Fill in the rest of each row:
Made from 2 directions:
[[ 27   4 -25 -40  16]
 [ 10  12 -25 -34  13]
 [-29  13   3  14  -7]
 [-36 -10  39  61 -23]]
Cut rows, each with the rest of it:
[ 20  -9  -2 -10] | [5]
[ 5 -2  0 -2] | [1]
[ 10   5 -15 -22] | [8]
[ 6 -2 -2 -5] | [2]
[ 13 -11   6   3] | [0]

Made from 2 directions:
[[ 78   2  11 -72  43]
 [  8  16 -24 -15   6]
 [ 32   2   2 -30  18]]
Cut rows, each with the rest of it:
[ 13  11 -15 -17] | [8]
[ 22  -8  18 -16] | [11]
[ 2 -4  8  0] | [1]
[ 25   9 -10 -27] | [15]

Made from 2 directions:
[[ -9  11   5   5  13]
 [-55 -60  11 -50  37]
 [ 20 -29 -11 -14 -32]
 [-49 -52  10 -43  33]]
Cut rows, each with the rest of it:
[-17 -23   3 -18] | [10]
[  9 -15  -5  -7] | [-14]

Made from 2 directions:
[[ 35  21  -9  17   0]
 [ 47 -34  50  25 -28]
 [-71  33 -57 -37  35]]
Cut rows, each with the rest of it:
[19  5] | [ 2 10 -3]
[ 4 24] | [-22   2  10]
[-34  25] | [-36 -18  21]

Made from 3 directions:
[[  1 -63  70 -20   5]
 [  6 -76  57 -24 -17]
 [-10  76 -37  23  33]
 [ 58  65 -31  18  64]]
Cut rows, each with the rest of it:
[34 16  8  3] | [40]
[-55   4 -47   4] | [-68]
[-25   3  -2   2] | [-12]

Made from 3 directions:
[[  7  25 -32   7  -2]
 [ -3  -2 -11   8   2]
 [-13  24 -39  17   1]
 [ 16   2 -32  11   1]
 [ 14  33  -2 -14  -7]]
Cut rows, each with the rest of it:
[-36   9 -30] | [25  5]
[-16 -19  -9] | [16  6]
[ 2 15 -1] | [-5 -3]
[ -8 -24  -9] | [15  6]
[-4 26 15] | [-15  -5]
[-40   2   0] | [12  4]

Made from 2 directions:
[[-18  37  36 -41   9]
 [ 11 -26 -22   9  -9]
 [  1  -6  -2 -16  -5]
 [ 15 -26 -30  60  -1]]
Cut rows, each with the rest of it:
[-3 11  6 19] | [7]
[ 10 -22 -19  14] | [-7]
[  8  -9 -17  56] | [5]

Made from 3 directions:
[[-16  72  52  10   4]
 [ 17  27  18  -8  21]
 [-18 -27  -3   9  18]
 [-28  17  28  15  20]]
Cut rows, each with the rest of it:
[ 9 57 25 -4] | [-19]
[14 25  6 -7] | [-12]

Made from 3 directions:
[[ 17 -54 -30 -32  27]
 [ 17 -17  -1  -4  -7]
 [-31  45  73 -19   4]
 [  3 -18   4 -23  14]
 [-13  25  -4  22  -8]]
Cut rows, each with the rest of it:
[-22  53  34  23] | [-19]
[ 12 -66 -21 -58] | [46]

Made from 2 directions:
[[-22 -41  -4 -14  16]
 [ 19  33   2  12 -14]
 [ 21  35   2  13 -15]
 [-22 -76 -21 -22  18]]
Cut rows, each with the rest of it:
[ 4 16] | [ 5  4 -3]
[-3  5] | [5 1 2]
[  6 -13] | [-11  -2  -3]
[-13 -45] | [-12 -13  11]

Made from 2 directions:
[[ -9 -14 -11  10 -18]
 [ 15  22   7  33  38]
 [ -4  -6   0 -17 -12]]
Cut rows, each with the rest of it:
[ -7 -11  -3 -20] | [-19]
[-10 -15 -17  36] | [-15]
[  3   4  11 -40] | [-2]
[ -7  -9   8 -63] | [-26]
[11 16  7 12] | [25]
[-1 -2 -1 -1] | [-3]

Made from 3 directions:
[[ -8  19   0  12   0]
 [ 13  78  29   9  22]
 [ 17  46  58  54 -34]
 [ 18   3  31  14 -16]
 [  7 -73 -41 -69  29]]
Cut rows, each with the rest of it:
[  3 -11 -11 -22] | [14]
[ 10 -10 -16 -45] | [34]

Made from 2 directions:
[[  1   1  10 -10  -3]
 [-20  -7  18  25 -49]
 [ 23   7 -50  -7  72]
 [-22  -7  30  20 -60]]
Cut rows, each with the rest of it:
[-12  -4  11  15] | [-30]
[ 16   5 -23 -13] | [43]
[-1  0 10 -6] | [-7]

Made from 3 directions:
[[-26  12 -21   1  17]
 [-30  74  30   3  16]
 [ -3 -16  -7  -4  -5]
 [  7  13   1   6   7]]
Cut rows, each with the rest of it:
[ -3 -64 -25] | [-14 -19]
[ 23  -3 -20] | [13 15]

Made from 2 directions:
[[  9  -3  14  10 -11]
 [-30  29  34  19  40]
 [ 17  -9  13  11 -22]
 [  3   2  20  14  -4]]
Cut rows, each with the rest of it:
[-10   5 -11  -8] | [13]
[ 11 -12 -19 -12] | [-15]
[ 15 -13  -8  -4] | [-20]
[ 14 -12 -11  -5] | [-19]
[ 27 -27 -34 -20] | [-36]
[ -4  -1 -17 -12] | [5]
[ 11 -10 -11  -6] | [-14]

Made from 2 directions:
[[ 19  -5  37 -52   6]
 [ 33   9  13  18 -17]
 [  8   7 -11  33 -11]
 [-66 -14 -35 -16  28]]
Cut rows, each with the rest of it:
[65 17 25] | [ 35 -33]
[ -1   9 -29] | [ 59 -15]
[  7   6 -10] | [ 30 -10]
[ -5   3 -15] | [24 -4]
[35  2 35] | [-26  -6]
[-13   5 -31] | [46 -7]
[-32 -10  -7] | [-29  19]

Made from 2 directions:
[[  5 -14  65  69  27]
 [  8 -12  -1   7  -1]
 [-28  43 -21 -46  -5]
 [  5  -8   6  11   2]]
Cut rows, each with the rest of it:
[-7  9 15] | [9 7]
[-2  1 23] | [21 10]
[-21  28  27] | [ 8 14]
[-20  33 -34] | [-52 -12]
[ 5 -9 25] | [29 10]

Made from 2 directions:
[[-14 -64  24   3   0]
 [ -3  -2   0  -3   1]
 [ -5 -55  23  10  -2]
 [ 16 -14  11  21  -4]]
Cut rows, each with the rest of it:
[14 -4  6 17] | [-3]
[-21  32 -21 -33] | [6]
[16 14 -1 13] | [-3]
[-17  56 -29 -34] | [6]
[-34 -10  -6 -35] | [7]
[ 40 -23  22  51] | [-10]
[-50  -4 -14 -54] | [10]

Made from 3 directions:
[[ -8 -19   5 -31 -13]
 [-17  19 -48  21  -3]
 [-36  27 -16  17  -7]
 [ 12  -3  44  -2   7]
 [ 31 -19  -7  -7   7]]
Cut rows, each with the rest of it:
[ 22 -11  -2  -1] | [7]
[ 42 -17 -14   2] | [13]
[ 33 -16 -72   5] | [6]

Made from 2 directions:
[[ 12  -2 -18  -1 -14]
 [-64 -65 -51 -27  27]
 [ 51  14 -33   4 -44]]
Cut rows, each with the rest of it:
[-13 -19 -21] | [-8  2]
[33 37 32] | [ 15 -12]
[ 13 -12 -37] | [ -6 -20]
[-3 17 36] | [ 8 13]

Made from 3 directions:
[[ 36  54  38 -40 -11]
 [-17 -45 -34  21  -6]
 [  3   7 -16   0   1]
 [-19 -23 -23  22   8]]
Cut rows, each with the rest of it:
[  5   2  34 -10] | [-4]
[-21  -1 -20  25] | [24]
